Below are the code and all the weights of a small trained network. Each question names an input and a target symbol and asks about switching units off, where a switched-off unit gives its printed mean instead of its output.

import numpy as np


def w(rows, s, z=0):
    codes = np.array(rows[::2]) - 128.0
    scale = np.full(codes.shape[1], s)
    scale[-1] = z or s
    return codes * scale


def norm(h):
    return h / np.sqrt((h * h).mean(-1, keepdims=True) + 1e-5)


def f(y):
    return np.maximum(y, 0)


def softmax(a):
    e = np.exp(a - a.max(-1, keepdims=True))
    return e / e.sum(-1, keepdims=True)


def log_softmax(a):
    a = a - a.max(-1, keepdims=True)
    return a - np.log(np.exp(a).sum(-1, keepdims=True))


def net(x, mask):
    ids = ['Ωαβγεζημ'.index(c) for c in x.split()]
    T = len(ids)
    res = E[ids] + P[:T]
    r = norm(res)
    for j in range(2):
        rows = slice(4 * j, 4 * j + 4)
        q, k, v = (r @ M[0][rows].T for M in (Q, K, V))
        z = softmax(np.where(np.tri(T) > 0, q @ k.T / 4**0.5, -1e9)) @ v
        o = O[0][rows]
        res = res + np.where(mask[j], z, o[:, -1]) @ o[:, :-1]
    y = f(norm(res) @ A[0][:, :-1].T + A[0][:, -1])
    res = res + np.where(mask[2:18], y, B[0][:, -1]) @ B[0][:, :-1]
    return log_softmax(norm(res)[-1] @ U[:, :-1].T + U[:, -1])


Q, K, V, O, A, B = {}, {}, {}, {}, {}, {}
E = w([
[65,140,147,139,199,118,196,158],'Ω',
[41,106,130,91,144,122,64,94],'α',
[76,124,86,93,102,178,52,56],'β',
[5,147,178,157,121,19,94,105],'γ',
[154,215,30,130,122,152,102,84],'ε',
[152,111,151,154,214,147,162,98],'ζ',
[102,137,135,199,86,118,188,70],'η',
[138,156,171,94,62,158,90,188],'μ',
],0.02)
P = w([
[2,56,79,75,151,95,230,197],'0',
[3,158,141,92,208,132,220,128],'1',
[13,171,152,105,202,140,195,107],'2',
[34,146,92,195,178,200,141,154],'3',
[39,126,140,193,176,173,117,147],'4',
[80,114,145,230,183,159,111,146],'5',
[103,113,175,189,162,152,87,120],'6',
[142,119,183,189,140,149,70,95],'7',
[171,118,169,143,115,122,107,96],'8',
[175,114,197,132,111,108,91,80],'9',
[152,130,196,77,92,75,130,68],'10',
],0.0088)
Q[0] = w([
[149,177,78,143,154,61,91,127],'head 1',
[130,138,145,102,119,123,93,203],'head 1',
[166,128,120,91,83,93,167,158],'head 1',
[155,84,116,233,89,168,75,252],'head 1',
[145,76,112,93,142,125,141,140],'head 2',
[108,102,85,151,143,122,114,165],'head 2',
[113,165,142,79,109,153,115,188],'head 2',
[148,76,98,129,93,104,147,156],'head 2',
],0.023)
K[0] = w([
[211,121,161,156,109,191,169,116],'head 1',
[100,118,79,121,148,159,144,117],'head 1',
[92,75,82,33,138,151,204,140],'head 1',
[3,155,102,203,176,228,114,189],'head 1',
[103,126,79,91,140,112,123,124],'head 2',
[107,147,125,167,150,148,89,136],'head 2',
[114,157,125,123,135,125,107,126],'head 2',
[57,169,73,120,161,90,124,165],'head 2',
],0.021)
V[0] = w([
[109,93,151,179,79,135,219,73],'head 1',
[157,189,173,171,60,60,113,138],'head 1',
[150,137,47,149,170,65,112,77],'head 1',
[153,185,99,131,104,139,177,186],'head 1',
[85,134,118,187,30,127,162,79],'head 2',
[137,86,143,80,131,253,147,102],'head 2',
[142,147,152,89,48,159,146,168],'head 2',
[185,57,135,132,123,146,181,63],'head 2',
],0.023)
O[0] = w([
[182,38,126,198,44,117,148,114,244],'head 1',
[100,138,212,227,175,67,139,130,128],'head 1',
[32,52,102,156,168,240,93,153,97],'head 1',
[167,223,139,173,88,220,137,106,1],'head 1',
[202,34,86,237,177,139,88,142,249],'head 2',
[196,185,74,99,165,98,176,31,219],'head 2',
[198,171,193,184,146,78,57,72,56],'head 2',
[113,73,163,114,132,162,190,6,34],'head 2',
],0.013,0.0066)
A[0] = w([
[174,125,146,177,122,142,76,162,124],'neuron 1',
[114,178,104,178,155,116,129,100,241],'neuron 2',
[151,131,136,161,122,126,205,211,92],'neuron 3',
[149,108,133,94,192,122,87,90,87],'neuron 4',
[90,120,160,113,158,143,158,71,114],'neuron 5',
[251,113,237,88,74,176,57,171,69],'neuron 6',
[130,101,161,65,177,134,81,193,123],'neuron 7',
[155,149,120,114,121,156,158,30,162],'neuron 8',
[102,113,144,157,47,127,71,140,65],'neuron 9',
[164,74,167,184,122,181,172,117,114],'neuron 10',
[97,118,155,181,119,90,137,95,91],'neuron 11',
[168,94,127,76,116,162,137,116,81],'neuron 12',
[205,121,97,79,169,136,130,75,4],'neuron 13',
[146,165,125,92,97,148,135,159,209],'neuron 14',
[130,119,165,93,128,156,52,141,170],'neuron 15',
[167,108,117,132,142,77,136,118,116],'neuron 16',
],0.022,0.0039)
B[0] = w([
[62,175,183,120,121,120,111,100,255],'neuron 1',
[142,167,192,118,192,162,146,94,211],'neuron 2',
[156,169,130,110,67,186,150,161,195],'neuron 3',
[136,163,124,184,121,163,189,178,169],'neuron 4',
[58,130,121,80,128,131,150,123,205],'neuron 5',
[118,251,246,154,131,45,159,75,227],'neuron 6',
[214,131,160,125,158,129,127,44,216],'neuron 7',
[111,111,216,107,90,109,90,85,199],'neuron 8',
[133,119,56,107,172,79,117,125,182],'neuron 9',
[190,56,173,170,171,110,147,61,237],'neuron 10',
[60,154,138,129,104,151,68,170,213],'neuron 11',
[128,163,138,168,110,85,152,151,187],'neuron 12',
[60,166,54,211,150,108,153,144,185],'neuron 13',
[171,85,160,167,153,120,88,135,212],'neuron 14',
[106,154,171,117,157,124,124,101,181],'neuron 15',
[152,144,133,96,99,63,147,138,213],'neuron 16',
],0.027,0.0094)
U = w([
[189,124,157,108,56,194,180,210,198],'Ω',
[204,79,111,13,184,103,109,117,35],'α',
[138,155,22,174,162,104,196,141,79],'β',
[61,86,160,125,146,80,89,244,7],'γ',
[99,142,126,138,191,253,88,110,152],'ε',
[44,100,144,52,69,150,199,92,187],'ζ',
[154,27,166,205,118,147,151,66,138],'η',
[149,230,207,133,113,101,130,82,148],'μ',
],0.0066,0.0019)

Each question gives the input, a string of symbols that net reads in full, and the target symbol t.
The units are the heads (4 rows each of Q, K, V and O) and the neurons (one row each of A and B). Each row of codes is followed by its name. A weight is (code - 128) times the scale printed after its matrix; where a second scale follows, it is the last column's (O, A, B and U).
mask holds one flag per unit, heads first, then neurons. A switched-off unit (its flag False) gives its mean, the last column of its rows in O or B, instead of its output. The means were averaged over made-up inputs and are rounded, as every weight is.
A unit's drop is (log p(t) with every unit on - log p(t) with that unit switched off) / (log p(t) with every unit on - log p(t) with every unit switched off).
The circuit of an input: a set's keep is (log p(t) with only the set's units on - log p(t) with every unit switched off) / (log p(t) with every unit on - log p(t) with every unit switched off). Starting from the 12 units with the biggest drops (on a tie, the unit counted first), units are removed one at a time, each time the one whose removal leaves the highest keep (on an exact tie, the one counted first), for as long as the keep stays at least 0.8.
circuit, biggest first: the units of the circuit, biggest drop first
k most important neurons: the k neurons with the biggest drops, biggest first
heads that matter: for each layer, one digit per head in row order, 1 if its drop is at least 0.15 and else 0, layers parted by /
input Ω Ω Ω η, target η: heads that matter	00
input α Ω γ, target γ: heads that matter	10
input γ η β β μ Ω γ γ β γ β, target γ: circuit, biggest first	(head 1; neuron 11)
input ε Ω ε α γ α, target α: 3 most important neurons	(neuron 7; neuron 6; neuron 13)
input μ μ Ω ε μ μ α β Ω ε, target ε: most important neuron	(neuron 6)
input μ α μ γ Ω ε ε η Ω, target η: heads that matter	00
input η μ μ β η ε ζ γ Ω, target ζ: circuit, biggest first	(head 2; neuron 5)
input ζ β μ γ μ β μ ε ζ Ω β, target ζ: circuit, biggest first	(head 2; head 1)
input β ε γ Ω β, target β: heads that matter	01
input α α β α, target β: heads that matter	00
input μ α η α ζ α η ζ, target η: heads that matter	10
input Ω μ α γ β η Ω, target η: heads that matter	01
input ε μ η η η ε β γ Ω ε, target η: heads that matter	01
input ζ Ω η Ω β, target η: heads that matter	00
input μ γ μ γ γ μ η α η α, target η: heads that matter	00
input β ε ε Ω Ω Ω α Ω Ω, target α: heads that matter	11
input Ω ζ η ζ ε, target ζ: most important neuron	(neuron 8)
input γ α Ω ε β Ω Ω, target Ω: circuit, biggest first	(neuron 3; head 2; neuron 6)
input η γ Ω β, target η: circuit, biggest first	(head 2; neuron 6)
input μ ζ α γ Ω Ω γ α, target γ: 2 most important neurons	(neuron 11; neuron 6)
input α Ω η γ μ ε γ ε ε Ω, target ε: most important neuron	(neuron 6)
input η ε Ω ε α γ, target η: 2 most important neurons	(neuron 10; neuron 7)
